Below are the code and all the weights of a small trained network. Each question names an input and a class and asks about switching units off, where a switched-off unit gives its printed mean instead of its output.

import numpy as np


def w(rows, s, z=0):
    codes = np.array(rows[::2]) - 128.0
    scale = np.full(codes.shape[1], s)
    scale[-1] = z or s
    return codes * scale


def f(y):
    return y / 2 * (1 + np.tanh(0.7978845608 * (y + 0.044715 * y**3)))


def log_softmax(a):
    a = a - a.max(-1, keepdims=True)
    return a - np.log(np.exp(a).sum(-1, keepdims=True))


def net(x, mask):
    res = np.array(x, float).reshape(1, 5) / 4 @ E
    y = f(res @ A[0][:, :-1].T + A[0][:, -1])
    res = res + np.where(mask, y, B[0][:, -1]) @ B[0][:, :-1]
    return log_softmax(res[-1] @ U[:, :-1].T + U[:, -1])


A, B = {}, {}
E = w([
[126,85,112,127,194,130,155,249,120,207,156,137],'x0',
[106,179,178,65,78,147,142,201,123,155,159,180],'x1',
[150,61,148,106,186,201,113,160,198,137,140,44],'x2',
[140,103,129,71,173,101,182,171,160,122,96,221],'x3',
[154,148,91,121,183,168,99,113,62,83,184,164],'x4',
],0.012)
A[0] = w([
[108,128,197,124,3,198,194,39,144,87,144,191,205],'neuron 1',
[118,184,112,49,146,124,169,154,68,142,205,205,214],'neuron 2',
[191,72,55,166,143,100,143,183,71,206,144,45,182],'neuron 3',
[78,56,170,36,191,38,193,139,236,114,36,150,183],'neuron 4',
[111,99,79,34,116,187,129,252,141,199,70,192,253],'neuron 5',
[95,183,239,114,123,215,136,175,88,164,185,196,120],'neuron 6',
[179,149,55,112,199,128,116,80,8,85,145,203,160],'neuron 7',
[122,111,140,229,172,114,172,195,172,224,112,94,165],'neuron 8',
[103,45,108,188,186,190,154,129,213,160,189,23,228],'neuron 9',
[88,214,163,225,51,152,81,10,124,63,156,57,206],'neuron 10',
],0.0065,0.0035)
B[0] = w([
[194,113,129,207,126,111,100,87,134,140,99,97,202],'neuron 1',
[132,49,135,98,160,126,189,75,60,116,154,127,209],'neuron 2',
[17,175,105,79,119,131,121,161,107,51,95,101,186],'neuron 3',
[163,93,102,214,46,186,211,155,221,163,104,123,228],'neuron 4',
[129,106,148,66,57,172,184,160,105,162,94,156,241],'neuron 5',
[134,144,178,44,60,106,115,61,98,170,186,139,194],'neuron 6',
[94,136,119,203,157,196,136,111,93,60,173,153,205],'neuron 7',
[81,113,131,97,54,139,166,190,113,136,83,56,200],'neuron 8',
[105,255,157,50,155,126,99,181,188,135,137,138,238],'neuron 9',
[175,104,153,175,225,35,47,149,86,174,122,126,246],'neuron 10',
],0.0098,0.013)
U = w([
[78,128,56,186,194,156,156,109,50,29,197,228,252],'0',
[22,141,81,76,85,125,114,247,107,134,51,18,38],'1',
[165,189,142,67,202,148,81,137,238,127,180,119,153],'2',
[124,74,168,51,91,117,177,82,53,202,157,162,41],'3',
[187,106,114,195,190,16,2,116,53,186,62,95,172],'4',
[223,82,59,160,67,155,230,138,217,162,52,166,129],'5',
],0.0068,0.0019)

Each question gives the input, the list of numbers given to net, and the class t.
The units are the neurons (one row each of A and B). Each row of codes is followed by its name. A weight is (code - 128) times the scale printed after its matrix; where a second scale follows, it is the last column's (A, B and U).
mask holds one flag per neuron, in row order. A switched-off neuron (its flag False) gives its mean, the last column of its row in B, instead of its output. The means were averaged over made-up inputs and are rounded, as every weight is.
A unit's drop is (log p(t) with every unit on - log p(t) with that unit switched off) / (log p(t) with every unit on - log p(t) with every unit switched off).
The circuit of an input: a set's keep is (log p(t) with only the set's units on - log p(t) with every unit switched off) / (log p(t) with every unit on - log p(t) with every unit switched off). Starting from all 10 units, units are removed one at a time, each time the one whose removal leaves the highest keep (on an exact tie, the one counted first), for as long as the keep stays at least 0.8.
units of the circuit, in order: the units of the circuit, biggest drop first
k most important neurons: the k neurons with the biggest drops, biggest first
drop when u is switched off: that unit's drop, to one decimal
input [-1,-3,-5,-7,8], class 4: units of the circuit, in order => neuron 10
input [6,-7,-6,-4,2], class 0: 2 most important neurons => neuron 7; neuron 5
input [1,-7,7,-2,6], class 2: 2 most important neurons => neuron 9; neuron 5
input [2,-1,0,-1,2], class 0: 2 most important neurons => neuron 8; neuron 5
input [5,7,-5,1,-8], class 3: 2 most important neurons => neuron 6; neuron 2
input [-7,7,-4,3,2], class 4: 2 most important neurons => neuron 1; neuron 5
input [6,8,8,-1,5], class 3: 2 most important neurons => neuron 6; neuron 2
input [-6,6,-8,4,-5], class 5: 4 most important neurons => neuron 1; neuron 4; neuron 3; neuron 9
input [-4,-5,5,0,1], class 2: 3 most important neurons => neuron 9; neuron 1; neuron 2
input [-6,-2,-8,2,4], class 4: 2 most important neurons => neuron 10; neuron 1
input [6,-2,-7,3,0], class 0: 2 most important neurons => neuron 7; neuron 6
input [5,7,8,3,3], class 3: 2 most important neurons => neuron 6; neuron 2
input [8,4,-5,3,-8], class 5: 2 most important neurons => neuron 4; neuron 9
input [4,-1,7,2,7], class 1: units of the circuit, in order => neuron 3
input [-7,4,1,-4,8], class 4: drop when neuron 10 is switched off => 0.6
input [1,-7,-8,2,-1], class 0: drop when neuron 7 is switched off => 0.4
input [1,6,-2,4,-8], class 5: drop when neuron 6 is switched off => 0.0
